[ 63 154 229 194 202] Answer: 154

[[446 372 593 639 160 556]
 [549 770 676 242 575 716]] Answer: 770

[5 7 1 8 5 2] Answer: 7

[[ 758  297  917  565]
 [-741 -356  524 -970]] Answer: -356

[[2313 7549 7509 6260]
 [2920 7824 7235 5856]] Answer: 7824

[[ -4 -16  10 -30  31   7 -17]
 [ -4  15 -32  -7  -7  -9  16]] Answer: 15
---
[[  7.0 -20.3   4.8   7.3]
 [ 29.1 -62.4  13.6   0.2]
 [ -6.2   5.9 -11.4   9.2]] -62.4

[[-23.0   7.6  13.6   8.2 -35.4  -1.9]
 [ -9.2 -16.3  17.4   4.2 -47.9  -8.5]
 [ -2.4 -52.9  15.6  -4.4 -30.6 -14.3]] -16.3

[[ 23.6   1.1 -52.8 -11.8]
 [-40.9   1.8  -9.7   2.2]
 [ 19.7  10.8 -61.4 -10.0]] 1.8

[[-22.1  -6.3  14.4 -12.2  -6.9]
 [-41.4 -63.6  29.6 -14.6  12.7]
 [-13.3  12.5   8.3   1.1  25.8]] -63.6

[[ 14.9 -12.1 -64.4   0.5  41.8   3.5 -17.1]
 [-24.0 -27.3  43.1 -33.0   9.7  -9.9  56.7]
 [  2.5   2.1 -10.3 -13.9  32.0 -12.6  -8.5]] -27.3

[[-18.4  14.4  55.1  -8.3  43.9  10.4 -19.6]
 [-20.2  17.7  55.1  -6.1  48.4  19.6 -21.6]
 [-17.1  16.1  50.9 -13.1  44.9   6.1  -3.5]] 17.7

[[  4.8   1.7   8.9   5.4  10.0   4.9   7.6]
 [ 55.0  70.7  16.9  -3.1  14.0  -2.0   6.3]
 [ -3.7 -10.7   4.9  69.5  12.3   5.2   3.5]] 70.7

[[-35.2  16.4  18.6  -4.4  35.7]
 [-30.9  23.0  14.4  10.9 -32.1]
 [ 24.7  19.6  -3.7   2.6 -63.5]] 23.0

[[  2.0 -22.8 -13.6  23.5   3.6]
 [  1.6  -0.8  -1.9  28.4   1.4]
 [  0.5  31.3 -11.0  62.4  -3.3]] -0.8
---
[ 16.2  45.4  57.7  -3.9 -58.8 -33.4]: -3.9
[  7.4  55.5  -5.4 -19.9]: 55.5
[ 65.3  -7.2 -37.6  25.7]: -7.2
[ 26.0  30.1 -45.1 -54.2  57.3   8.9  38.5]: 57.3
[ 30.1  43.1 -60.1 -12.0]: 43.1
[22.2 61.4 -4.9 -2.6]: 61.4
[ 33.0 -50.2  -9.1   2.1 -55.6]: -9.1
[ 46.6 -48.7   7.8 -12.0  -5.7  71.0   0.6]: -5.7
---
array([ -1.7, -17.7, -12.6,  12.2])
-1.7, 12.2

array([[-0.63,  0.20,  1.19,  0.45,  0.23],
       [-0.10, -0.81,  0.91,  0.22, -1.16]])
-0.63, -1.16

array([ 154.585,  -83.457, -174.371,  177.151,  131.795])
154.585, 131.795

array([[ 0.124,  0.124, -0.084, -0.110,  0.001],
       [-0.184,  0.017,  0.120,  0.142,  0.012]])
0.124, 0.012

array([-112.275,  -87.438, -141.652,  -79.792,  106.490, -124.913])
-112.275, -124.913

array([ 1.7, -0.3, -0.6, -1.1])
1.7, -1.1

array([[ 0.012,  0.486,  0.435,  0.266,  0.671],
       [ 0.380, -1.377,  0.117, -1.482,  1.238]])
0.012, 1.238

array([ 0.07, -0.19,  0.08, -0.03,  0.03,  0.12])
0.07, 0.12
---
Input: [ 52.0  54.8 -39.2   9.3 -32.7 -35.8]
Output: -35.8
Input: [46.4 66.7  8.0 -4.1]
Output: -4.1
Input: [-52.0   6.9 -18.0  24.0   0.0 -23.3 -26.5]
Output: -26.5
Input: [-27.8  10.7  63.0 -15.8 -12.6 -47.4  -9.8]
Output: -9.8
Input: [-44.1  30.5  72.4  62.1  -5.5  13.9]
Output: 13.9
Input: [53.2 -0.7  8.9 27.6]
Output: 27.6
